Each row has a hidden value. The values are split into ranges, and the band after each row names the range that its value falls in. Each part has its own value, ranges and names.
[ -25 -113  -63 -188 -225 -219 -116 -136 -161  -88  111  -51  152   85
  -22 -107  -80 -113  121 -110   -4  -16 -277   15  110   -8 -125  121
   92  -65 -155   19  -78  284 -181  118  223 -232  113  125  -55   52
   77    0 -278 -164   33  -14  -50] : <8>
[ 393   85 -134 -156 -228  100  -85   69  123   83  -69 -174  206 -218
 -316  226   87  -34  131  -32   40  108 -159  -59  115  160  202  -14
   46  -52 -209 -131  261 -246 -285  -54  194 -309 -345 -103 -461  -23
  -10   12 -220  134  -45   40  167] : <7>
[ 100 -189  121   80  134   84 -135  353   17  -58  -10  -25  107   62
  493  -47  149 -312  -44  158  102 -118  151   70 -318   76 -306   -9
  -15  161  237 -290  306  208  100   54 -118  395  203 -168   93   29
  359 -119   69 -378   21   49   21] : <19>
[ -62   65  266  300   83   19 -244  -32   37   12 -188   -8  123  230
  -96   40   66  -41   40  181   85 -145   85  -36 -201  166 -345  -18
  -57 -288  -72  253  214  143 -218  197   79 -104   97 -126   76  257
   91   -6 -157   65  218  138  100] : <19>
[-206  -26  345  141  119  211   30  397   43   46 -194  117  -76 -166
  164  281  120   82 -107  106   12 -133  277   72   53  184   -5  104
 -148  141  -22  117 -264 -164  -61  -32   22  322   43 -106  297  191
  185 -252  -79  145  143 -157   89] : <3>
[ -27  145 -146 -255 -229 -327   18 -213  141   47   80  223   17 -128
 -155   -9 -114   91   48  -64 -125  117 -189    3  205  -70   56  211
   76  -67 -256  183 -346  -12   -7  201  247 -323   -7  247 -206   26
 -175  128 -245   63   38  151 -105] : <19>
[  81  -96  190   12  125  401  215  576   42  118 -144   16  101 -178
  370  217  196   19  -86  -53  129   39  178  237   49  139   42   12
  -77  248  250  -48  -95   15   31 -110 -263  378   69 -283   -4   25
  144 -148  -61   80  219 -188  148] : <5>
[ -48  239  360  342  167  522  102  302  -22 -250  -24 -398 -129  149
  123  282   87 -154   36  105 -105 -164  113   45  -22    5 -203 -165
  310  251   89  178  446  -59 -133   53 -171  493 -271 -244  298  151
  111 -149  -13  -37  190 -200  294] : <5>
[ 428   64  -95 -185   -2   37  113  116  307  315 -119  187  227 -189
   99   90   90  118 -178   15   40  319   10  209  -30   51   91   68
  139  -93  202 -165  -22  147  222  122 -270 -141  142 -141 -529 -262
 -130  141  -47   28   26  139  -46] : <4>
[-125 -197  319  156 -116  133 -267  209 -246 -154    9 -216   39   55
  -47   82   53 -190  -34   29   16 -336  149  -69   69  222 -159   16
    3   53 -131 -125  128  -83 -310  -24  305  148  -47  -49  393  203
  351 -301 -181 -204  -58 -187   95] : <7>
[  81  184  -74  -88 -239 -124   27 -153  135  232  -51  191  232   -2
 -393  -65  -62  244    7 -144   29  131  -70   80  267   64  -10  129
  -21 -325 -190  367 -270  -86 -112  214  237 -550   18   97 -352  146
 -302  192 -347  350  228  186   17] : <9>
[-124   21  455   81   -4  194   83  515   -5  -40   84 -282 -137  -31
  381   80  243 -329  -90  155 -114 -162  401  -18   30  -11 -170 -112
  200  345  144 -218  140 -209  -85   91   59  592   18  -94  553   54
  335 -309   52  -25   -6 -124   75] : <19>
[-129  -38  180  226  254  -17  -89  155  146 -307  -32   -5 -229   97
  409   92    0 -146 -102  133  -97 -132   61  163 -269  -32 -335  -39
  178  128   15   39  155  236  161  166  -96  416   77   -5  163  109
  168 -120   11 -368  132  -53  -11] : <5>
[ -93   17  -38 -105  -35 -151  227  392   61 -320   91  -10 -267 -123
  425   73  115 -222  243   31  -31  -47    4  -39  -68  -64 -127   97
   18  283   17  -44 -137 -115  -17  -17  178  471  -39  147   78  210
  153 -208  108   27   86   40   28] : <5>
[ 237   62 -324 -185 -142 -195  -19  -54  199  167 -104  294  374   39
  -89 -168  -34  106  170  -52  200  171 -184   86  -42   77 -155  199
 -200 -293  -80  183  -58  165   47  111  130 -460  158   54 -629  160
 -159  204 -203  148  203  312  -24] : <9>
[-120  236  257  105  122  283  -99  135  338   70 -117  -65  -76 -190
  -39  328    0   55 -208  117 -228  -36  138  154  154   -8   75  -90
  120  262 -334  210  128 -289   28  129   19   90 -308  -84  123   50
   34  -46 -283   -2  126 -189  123] : <16>
[  37 -113   70   73  -85  214 -184   40 -280 -175   27 -134  171  107
  -80   89  -80  -99   53  -20   46 -207 -122  -26   37  161 -114  131
   67   47  -29  -50  186  154 -168  -51   77   46  -52  -94   80   94
  202 -126 -146 -324  -52 -145  112] : <3>
[ 274  231 -176 -178 -187 -282   33  -75  374  113  -66  238  113  -84
 -223   -6   -9  115   72   69    8  201  -14  -20   -7   38  -23  180
   51 -280 -135   55  -77  -77   65  162  209 -354   12  111 -545   16
 -250   90  -49  217   15  360  -91] : <16>
[ 163   78  -95 -319 -365  -10  179  146  -16  353   37   79  388 -127
 -182  -97  115   41  187 -201  159  172  -65   -3  340   68  126  133
 -165  -75  -15  131 -268 -147 -263   41  201 -386   26  -36 -297   85
 -127  137 -311  444  213  166   92] : <16>
[ 150   66 -283 -102  150   10  179  223  265 -261   69   86 -279 -311
  438  233  -13  -75  -22  -29 -169  118 -187  189  -99 -135   69   23
  189  406   19  -76   11  -85  308   42 -158  390 -239   99 -282  -48
   14   59   34 -297   47  -41   58] : <8>
[ 109  -72  205  202   53   61 -204    6  114  156  -99 -121  168  164
   19  -96   53    4 -337  -38  -21    6  116  298  -18   75 -306 -215
  220 -246    1   50  223  187   14  328  -39 -201  166  -67  -58   25
   39   77 -320 -115  189  -57   20] : <9>
[ 219  134 -186 -318  -41  192  396  560  300  331  -67  276  296 -245
  384  -31  171   42   86  -37  169  258  137  194  101  -13   53  175
 -228  258  225    7 -195 -133  266  -54 -148  155  126 -110 -402   47
  -46   57   -8  309  232  142   56] : <9>
[   4  229  -90   -2  141  -23  134   81  250   38 -149  248  103   52
  218   40   32   41  210  131   89  128 -102   65 -192  -38 -207  143
 -130  -31   39  352  -28  196  106  132 -140   29  117  -54 -278  188
  -90  144  -31  177  327  238   60] : <8>
[ 147  -86    2  -12 -109   46  -84  -61 -129   78  -60  209  393  167
 -178  -54  -78  105  106  -96  246   -6 -133   42   -6  193 -111  260
 -121 -274  106  150  -88  395 -117    8  -37 -287  219 -196 -295   57
  -93   75 -173  -65  173  161   21] : <5>
[ -66   39  382  272   13   39 -220  -55   13   78 -197   29   44   69
 -308  200   38  125 -102  103   20 -115  141  -26   -5  230  -94   32
    7 -315 -125  234  -57    1 -288  156  122 -179   36 -141  118  140
   -9  -79 -208  158  151   39   76] : <3>
[ 325  -65  -95 -352 -336 -334  120   20    2  117  163   60  164  -22
   70 -207   54  -99  -36  -62    7  196  -11   11   78  -14  -62  170
  286 -172  217 -372 -169  218   64  171  100 -154  315  128 -276 -228
  -47  -10   23  -65 -182  215 -209] : <4>
[-114 -197  -32  -68  207 -166   47  369  207 -223   73   75 -280 -208
  753   44  102 -253  -83   -4  -99    1  -19  250 -196 -141 -147  -66
   39  420   30 -133  -89   94  230  112  -75  518   74   94   88   38
  260  -68  -43 -360  165  -83  -43] : <5>
[ 284  -19 -411 -500 -102 -215  358  325  304  279  102  375  168 -351
  540 -158  133  -48   26 -151   76  376  -91  235   41 -147   95  152
  -99  241  246 -158 -359   38  349   99 -152   38  211   94 -530 -135
  -76  243  -51   53  156  244  -98] : <7>
[-198   16   31  -92 -232  -90  -85  -22 -117  -72  155   -6  142  142
  -53 -190 -117  -95   74  -83  -47 -150  -51   12  223  -34 -217  148
   23   48 -209  179  -98   30  -88  148  341 -115   61  172  159  222
   64  -37 -281 -104   86   -9  -20] : <9>
[ -53   76  -23  115  121 -102  -45  100  189 -306   53  154 -317 -129
  229  162  -50  -89  -62  130 -172 -124   48   10 -168  -26 -121   99
  124  201  -64   -3   -2 -140  201  124   69  363 -138  140   54  106
   78  -57   79 -318  -27   78   -6] : <19>
[ 112  203  224  242   47  336   88  359   55 -263   66 -343 -164   88
  167  140  110 -243  -39  153 -134 -166  253  -13  -73    8 -251 -125
  373  224  147 -136  488 -217   33   81  -14  528 -226  -81  203   98
  159 -201  147 -150  -51  -63  172] : <16>
[-142   53  215    2 -166  -39 -252 -182 -140 -165   94 -144   82  202
 -179    5 -150 -136   27  118 -135 -198  -60 -107   91   18 -195  154
  238  -11 -233   16  145  194 -147  132  248  -63   22   62  264   46
  140 -163 -164 -296 -137  -65  -52] : <4>
[ -60 -138  151  230  170  -24 -260  184  132  -89  -94   28   45  163
  303  -97   44 -151 -155  129   38 -171  172  173 -262   82 -438  -62
  -24  -43  -24   -5  241  164  118  191   57  160  193  -20   89  207
  247  -86 -108 -298  144   20  -10] : <9>
[ 189  -99  290   64   67  186   -3  584  209   34  -74  -15  -31 -166
  334  143  221 -158 -236  185   20  -76  479   81 -135  167  -77    2
   80  184  214 -445  153 -183  154  -32  -30  493   79 -182   97  -65
  269 -329  176 -153 -127  -15  -13] : <16>
[ 320  188  -82  -89   25  -83   86  -81  356   67 -157   99    6  -65
    1  144  -34  186 -207  104 -130  270  -44  205  -47    5  -59   64
  391 -217   17  -77   37  228  291  208 -169 -145  101   77 -475 -196
 -177   35   -6  -31  -87   47 -127] : <4>
[ 417  -13 -291 -237   -3 -116  282  320  306  153  -94  335  127 -272
  280   63  173   65  119  -82  214  327  -73  146 -150   63   98  142
 -146  -44  272  -82 -214   61  140  -16 -181   -2  118 -116 -691  -61
 -160  144   58  199  216  312   15] : <5>
[ 115  141  294  382  -28  269 -266   86   22 -114  -86 -365   -7   73
 -368  244  112 -129   22  101  -26 -220  129 -120  -36  205 -119 -208
  122 -120 -193  105  517 -364 -428   95  241  -36 -405 -195   84  227
   90  -83 -187   82  103   10  303] : <16>
[ 170  -93 -202  -23  155 -104   28  182  133  -88   83  228  -22  -85
  513  -50   48 -180  -11   17   40   60  -84  133 -307  -66 -165   66
   -4  183  267 -112   41  173  271  139 -211  295  122  -32 -220  -25
   89  164   68 -366  134  213    4] : <3>
[ -87 -313  356  127  -21 -187 -329  -67  -44  -96  -71 -152  -71   76
   -7   54   -2  -23 -330  -49  -95 -115   42  210   24  141 -189 -110
  276 -237 -189 -123  -46  321 -165  212  162 -124  201   44  193  -35
  177 -212 -320 -294   -5 -241 -125] : <5>
[   6  299 -136 -211 -128  273  500  151   -3   85   32  167  107 -137
  -22  142  -74  267  138 -239  -14  195 -180  164  418  -68  170  241
   61  182   86  423 -435  -21   62   -9 -156   -4  -95    6 -241   78
 -306  141 -181  330  282  -66  136] : <5>
[ 135 -262  258  151    3   14 -281  -48  -82  247 -115   16  274   65
 -100    2   84   37 -240 -107  136    2   12  183  -32  215  -90  -85
    4 -323   82   17  -15  294 -238  200  -76 -317  232 -250  -68  -60
   48  101 -358  -92  219   11   42] : <8>
[-169 -123  265  280  151  -58 -213  102    5 -322  -94 -115 -200  136
  193  120   24 -129  -57  115  -50 -221   51   77 -209   95 -340  -62
  123  -47 -118   47  143  185  -98  129  109  245   52   19  240  211
  233 -220  -89 -248  101 -115   19] : <5>
[ 139 -122  232   46   21   79 -163  -77   50  253 -140   -5  232   32
  -72   68   10  135 -335  -70   -2  108   -6  286   77  121  -46  -60
  205 -240   21   11  -23  355  -35  217 -175 -288  219 -169 -128 -173
  -22   63 -341 -111  121 -121  -33] : <8>
[-316    3  320   45 -180   43   77  189 -290 -180  164 -116  -35  140
   32  -26   19 -161  180  -70   -1 -239   74 -105  207   15 -165  131
   26  137   -9  203 -210  -10 -316   45  253  233   41    2  482  256
  116 -196 -134   60  171  -53   86] : <5>
[ -73  -12    4 -108 -112 -311    1    9   72 -213   33   50 -240 -114
   88   88  -41  -17  -47   39 -177  -18  -35   18   53   -7  -78  133
  219   -5 -180  -80 -245    0   35  132  261   74   42  295   34   53
   63 -182  -47 -101 -120  -42 -136] : <3>
[ 224  269   68   76   93  108   96  144  358   86 -226  130  -55 -193
  -88  346   92  166  -38  173  -33  148  107   27  -84  113   83   64
   81  -90   -5   94   15 -180   44   68  -93   30 -136 -122 -316   -3
 -145  -11   42  251   77  138   88] : <3>
[-206  -67  199  309  162  -33 -484 -179  104 -210  -32   17 -153    9
  -61  168 -133  -64 -231   96 -186 -275  -18   86 -114   70 -170  -63
   78   38 -375  161  185  -11  -42  226  161   -7 -180   31  227  144
  166    0 -313 -483   69  -92   40] : <7>
[ 141    6  163  182   -6  431   86  297 -295  -87  -79 -183  294  296
   83   19   79  -97  166   44  223 -142   48  -10  -80  198 -312  100
   44  -59  336   14  303  278 -139  -77 -157  235  134 -270   33  178
  165 -148   53  -27  107  -49  199] : <8>
[  34 -142  -44    0   13  -72   -7  228   86  104 -141  329  224   57
  215 -157   26   97  -72  -22  197  -13  125  198  -80  159 -284  188
 -213 -176  104   66 -209  197  180   78   42  -41  363   31 -205  211
   56  -28  -95  -13  179  113  -72] : <9>
[  88  252 -196 -177  -64    1  350  194  173 -220   65   30 -239 -236
  159  226  -13   27  131  -26 -164  132 -134   40  121 -109   94  138
  229  257  -28   57 -160 -186  132   12   23  258 -229  175 -218   43
 -112  -45   58   87   12  -14   54] : <8>
[ 349  243  -77  -98 -161  210  116  -76   72  -87   80 -184   77  -45
 -279  220  -90   50   33  -91 -114  145 -216   46  186  -13  145   50
  427   22  -18   -7  218   25  -47   41  -78 -126 -296  -99 -382 -181
 -224   64 -106  -75  -46  -22  109] : <5>

Part 2:
[ 199  453   -6  379 -543   95  266  151 -397  290 -447 -401  354 -192
 -213  -17 -245 -148   19  377  311  259  127    2 -141  172 -178 -142
   17 -535  154  202 -158 -135   29   20  333 -132  189   28 -233  108
  359 -333  -34 -107 -110  228  -12] : Nc
[-130 -477  171 -521  401  191 -366 -336  305  -65  292  -30  -29  512
 -208  104  221  155  102 -128   32 -225  112   60 -184    2  247  119
 -272  306 -207 -609  234  286  211  225 -236  125 -432  148 -141  118
 -129  185 -162 -243  367 -307  297] : Cl
[ 211  432  -25  363 -505   67  350  246 -443  287 -429 -391  343 -242
 -201  -93 -269 -160   22  269  237  217   91  -21 -113  170  -81 -152
   40 -501  174  193 -125 -148   13  -62  276  -60  170  -28 -131   61
  334 -373    5  -70  -57  190   -8] : DN
[ 199 -154 -159 -246 -462  205   86 -140 -117 -291   77   95  193 -147
 -186  135  284  -35 -173  -60  674  165  207   -1 -159  481 -254   43
  333 -247  -18  479 -357   -1 -268  125   88  -86 -164   55 -277 -123
  282  -44  304  167 -185  326 -228] : Nc
[-266  -85  167  186 -180   20  -99  291  -54   52   42   93 -113  139
  -86 -267   44  -31  259  -69   52   45  -75  195   11  -84 -332   -1
   23 -155   -3  261  -24  298  127  -69 -196  140  -59   13 -126   75
   62  -71  -93 -273 -227  209 -102] : Cl
[-137 -172  -84  128  127   15 -138  144  142  334  142  -15  161    7
   74  -40  -46   79  106 -390 -120  126   26  -72   73 -316  274  133
   76  -36  127 -112   33  161   90  -94    7  112  170   13  126   35
  122  -41 -208   24  -19 -121  292] : Jp
[ 270  157 -216   62  -72  195  138  -15  -37  125 -288 -214  181 -143
  -37  107 -105 -196  -69  106  -52  -20  157 -169   96  -13  292 -167
 -139  -49  105 -232  -41 -138   58 -323  108   49   19   16  214  169
   29 -352 -125   54  259 -194  303] : Jp
[ 124 -193 -221 -205  177  -50  235  -82  -58   93  -81 -261  392  -28
 -344 -230 -110 -134 -239  -12  188 -323  -66 -121  -65  106  287 -122
 -186 -108   37 -123  -47 -234   70  475  110   -3   37 -144  -45  -74
   73   27  287  285  435 -330  -23] : Jp
[-173 -118  191  106 -102  -16  -80  377  -91  194   32   86   60   93
   26 -334  -60    4   95 -175  -15   61 -103   55   63 -205  -17   -9
  -14 -205  174  131   35  191  139 -169 -174  227   96  -42   67  171
  109 -121 -212 -231 -125  111   17] : Jp
[  95 -176  -19 -179 -274  129    5   49 -490 -289    6  -71   25 -139
 -226   56  128   65  -62 -291  476  134  199  125 -108  377  270   83
  -11 -184    7   62  -88   47 -184  -30 -134   68 -299  -53 -295 -160
  325 -275  386   45 -117   99  -86] : Jp
[-133 -148  -83   83    8   29  -39  147  133  219   98   27   56    9
  -78 -100   18  -43   95 -160  -17  -60  -39  -32    9  -82  -24   16
  162  -64   40  115  -27  136  107  -37  -67   83   39    9   76   15
   33  -78  -75   77   39  -77  104] : DN
[  23 -156 -326  -31  116  -17  180 -195  116  -44  -94 -153  209  -38
 -471 -152   18 -244 -130  244   79 -387    3  131  -56   57  -87 -145
 -324  -61 -116  -98 -113 -178  176  474   81   31 -106  -94 -230   17
   45   84  303  140  361 -286 -123] : Cl
[-200 -157 -118  183  147   42 -348  -15  275  290   68  -28   10   57
  167   20  -61  -20  174 -280  -98  139  -24 -162  194 -277  161   76
  116   53   59   86  -78  225   89 -108   10  -64  232   82  192    3
  -76  -70 -254  131  -52 -140  322] : Mc
[ -90 -142  -89   81    8   -1   22  205  115  200   77   64   93  -34
  -89 -187   -8  -93   48 -161  -57  -82  -34    0   12  -92   37    2
   81  -66   73  108  -25   83   79  -76  -54  166   41  -42  112   40
   46  -66  -78   10   78  -63   89] : Jp
[ -79    1  255   48   14  114  -43  189  -11 -287 -186   61 -302  268
  -84 -414  -21 -273  411  124 -369  -91   10  346  112 -122  -88 -180
 -640  231 -148 -215  130  297  188 -477 -340  418 -410  -27  103  233
 -294 -111 -289 -806  146  108   65] : Jp
[-303 -194  208   31  -57   14 -140  229  -14  -12   91  104 -136  282
 -114 -319   91  -12  202  -71  114 -108 -132  160   18  -71 -333  -27
  -37  -86  -43  196   11  307  150   93 -259  120 -110    5 -151   80
  -17   14  -39 -240 -147  132 -143] : Cl
[-203 -138   -5  138  -61   43 -159  103  121  232   67   36   14   66
 -151  -43   38  -19  102   27   22  -49  -21   83  -40  -97 -170    8
   80 -159   29   94  -15  162  217   19  -95   68   20   58  -89  139
  100  -97 -121  -21  -30  -58   61] : Cl
[ -37  166 -242  220   70  186  -24   14  396  308  -44  -42  -56  113
   14  167   80 -191   67   51  -43 -211  159 -176   76 -126  -73  -15
  150  169  -55 -115  -18   97   -8 -103  183  -45   11  129  131  117
  -99  -79 -237   44  104 -138  370] : Mc
[ -22   84  152   90 -144  232 -303   58 -111  -93 -119  -33  -47  238
  452   12   52   74  101 -306  178  404  159 -136  374 -358   90   44
 -164  -10  130  -97  -92  297 -103 -354  -10  -12  119  107   50  209
   54 -129 -327 -327 -432  292  223] : Mc
[-142  262 -329  387  121   98  283  277  248  277   72  -68  -22  154
   20   18  169  -78  110 -343   69 -254  200 -101  111 -305 -133  140
  164  197  -93 -210   26  139 -235  199  310  -17    7   17  -93  -99
   97  153   43   -3 -156   28  229] : DN
[  81  -27 -296  -96   11  237  -44 -193   57 -345 -126   16 -169   89
  -58  125  269 -211 -225   61  286 -319  220  -41  254   20  -25 -116
 -260  156 -112 -178 -153  -26  -93   14  -22  -16 -244   10 -126  133
  -30 -113  219   88   30 -114   22] : Mc
[-216 -141  -31   90  -88   64 -164  116   52  117  122   67  -40  105
  -66  -20  136   25   40 -153  254  -40   13    8   21  -38 -181   69
  196 -121   10  200  -81  198   23  123  -58  -25   14   51 -161   18
  133  -44   27   75 -198   54   -4] : Nc
[ -10  446 -231  403 -131  121  326  293   81  198 -148 -135   22  133
  120  -87   68 -200   68 -172  292 -116  158 -220  163 -118 -272   14
  223   69  -29  141 -134   84 -367  148  411 -155  126   19  -42 -111
   41   67   22  -29 -261  266  113] : Mc
[ -62  -57  -84   43  -94  123 -157  -56  -28  -51  -22  -35  -67   44
 -143   72  116  -73  -14   -9  235  -45  171   85    6   77    9   38
  -83  -36  -54  -20  -78  103  -19   42   -6   10 -153   41 -215   46
  123 -110   72  -45  -58   -6   69] : Mc
[-130 -149 -180  153   66   15  -53  157  231  259  118  115   59  -62
  -98  -68   45  -83  -14 -120 -154 -132   51   59   38 -228   69   48
   14  -43   75  -65    7   69  154 -110  -37  222   30  -18   73  153
  110  -63 -136    1   82 -159  176] : ZH
[ 164  131 -367  163  -85  246  -34 -218  168   73 -224 -161   52 -135
  -14  321   29 -196   -4  148   21   22  211 -151  150  -28   45 -113
  -13   13  -14  -99 -170  -49   48 -221  159 -123   32  115   90  121
   -3 -282  -79  197  105 -178  287] : Nc
[-127 -342  138 -192 -139  113 -381 -132 -344 -230    7  -94  -91   77
 -168   53   78  128   52 -115  371  141   15  120   -5  199  106    7
 -110 -201  -22   76  -68  197  136   51 -319  -50 -190   42 -296   -8
  153 -269  203   67 -124  -41  -84] : Nc
[ 236 -361  -39 -415 -311  191 -226 -383 -144 -299  -11  -63  206 -174
 -114  146   53  -19  -16  -62  444  385   69  -94 -107  529  131  -37
  182 -191    4  448 -334   48  -62 -101  -96 -138 -103   85   -5 -155
   48 -226  135  240   67   89  -46] : Mc
[-305 -146  241   86 -113   13 -144  286  -87   52   78   76 -130  247
 -110 -288   62   20  217  -88  124  -46 -110  167  -11  -61 -293    3
    9 -143  -11  197   34  315  148   41 -250  124  -94   12 -168   80
   50  -48  -60 -251 -193  154 -112] : Cl
[-191  269 -356  420  129  130  215  235  351  255   83    3  -80  229
   60   73  248  -87   80 -275   99 -304  217  -89  171 -396 -281  131
  144  216 -109 -216   -1  163 -215  240  320  -48   25   56 -145  -12
   84  200    6  -15 -234   45  212] : Cl
[-334 -324  176  -96   69    4 -308   87   11  -67  173  101 -177  320
 -117 -241  141   32   89 -174  225 -159  -78  129   25  -24 -124   58
  -77    5  -75  105   16  305   87  226 -261   76 -158    4 -217   25
  -11   69   48 -139 -112   25  -86] : Mc
[  70 -233 -379  -49  117 -100  258 -170   97  -78  -73 -132  268 -203
 -541 -282  -59 -315 -101  176  -33 -342  -29  193 -104  147   38 -141
 -341  -57 -113   19 -149 -224  154  404   65  134 -121 -176 -135  -94
   25   91  359  141  474 -295 -159] : ZH
[-241 -503  -24 -181   69   18 -301  -74  -63  -69  335   54    2   47
 -247   51  195  208   34 -408  250   37   79  194 -125   60  187  233
   28  -76  -61  -47    0  224   69  248 -224   90 -213    3 -336 -123
  260   22  238  100  -77 -111   -9] : DN
[-118 -253  278 -423  413  178 -133   -6  202 -263   65   22 -287  640
   -4 -318  147  -93  214 -117 -159 -436  -52   -6  123 -110  102 -126
 -470  496 -219 -506  261  337  134  -94 -390  260 -477   25  176  160
 -470  110 -216 -490  365 -165  191] : ZH
[ 113 -105 -218 -143   47   49   93 -213   24  115 -129 -262  388   46
 -205  -44  -42  -87 -258  121  349 -187  -35 -220   15   44   25 -137
  -56 -193   53   -7 -163 -186   82  499  194 -198  169  -18 -115   30
   95   21  183  349  226 -216  -27] : Nc
[-232  -47  171  170 -197   79 -193  240   60  150   41  126  -77  183
   30 -157   66  -16  169  -12   96   72  -38   74   46 -142 -340    2
  109 -167   60  248  -44  289  126 -124 -130   88   41   81  -58  193
   62  -80 -249 -241 -254  212    0] : Nc
[  16 -153 -238   23  -87  124  -33 -138  -25 -223  -62  -56  -12 -103
 -106   34   83 -111  135 -114  106   87   57   51  122   62  -51  -62
  -64  -12  -90  151 -210   88   15  -55  -77  -38  -97    9  -56 -104
    1 -144  192  131  -25  -25  -33] : Cl
[-279   42 -309  400  311   55 -185   -1  424  310   93  -63 -149  140
  -26  129   78  -97  200 -218 -192 -179  199   42  125 -382  104  178
  -98  285 -140 -340   61  209   14  103  178   14   -9   72  -77   -2
  -14  100 -133  -50   -4 -236  413] : Mc
[  23 -114 -356   25  -62   21  227 -167  146 -189  -36   -2   99 -104
 -551 -109  156 -303  -66  288  147 -346  120  309 -157  210 -311  -83
 -247  -46 -207   68 -185 -120   57  401   95  100 -276  -71 -361  -26
  102  123  360  -11  233  -81 -225] : Cl
[   0 -183 -193  -19   -5   64   -4   -5  -57 -140  -35   -7   12  -90
 -120  -93   58 -115  -34 -124   45  -80   41   55  138  -29  110  -66
 -167  -32    1   -9 -106   18   64  -69 -128  118  -94  -71  -11   21
   52 -148  156   81   69 -118  -11] : ZH
[ 217  373  -30  314 -480   50  314  179 -433  334 -361 -396  440 -257
 -290  -32 -246  -94  -76  285  269  218  168   51 -211  155   16  -73
  -28 -556  193   42  -87 -197   45   54  324  -16  146  -28 -258  111
  473 -310   14 -100  -19  142   19] : DN
[-187  242 -312  440  126   62  234  287  246  323   85  -54  -43  117
  -64   15  145  -85  122 -281  -16 -266  223   15   52 -319  -95  166
   82  167  -93 -273   73  137 -157  178  281   63  -36    7 -148  -50
  147  133   12  -82 -117  -18  248] : DN
[ 162  -80 -154 -149   30  -17  236   22 -184  306  -49 -298  576  -40
 -240  -87 -104   49 -373 -111  396 -136   39 -213 -127   33  355    4
   -1 -315  200 -183  -25 -263  -18  519  273  -59  202  -96 -157    1
  361    3  205  301  218 -204   51] : Jp
[ 193  358   18  262 -456   53  304  218 -442  350 -334 -364  458 -166
 -254  -59 -203  -49 -183  281  347  143  154   13 -179   84  -11  -74
  -39 -586  234  -16  -60 -204   52  134  315  -10  175  -31 -295  191
  512 -268    3 -104  -59  147  -11] : DN
[-241  -31 -451  491  399   28 -316 -228  232    5  -53 -235 -142   -9
  135  142  -43  -70  350 -462 -318  186  217  111  415 -588  388  177
 -489  341 -164 -435  -72  224    4   19  158  -65   86   10  -82 -154
  -35   64   13  -23 -131 -267  409] : Mc
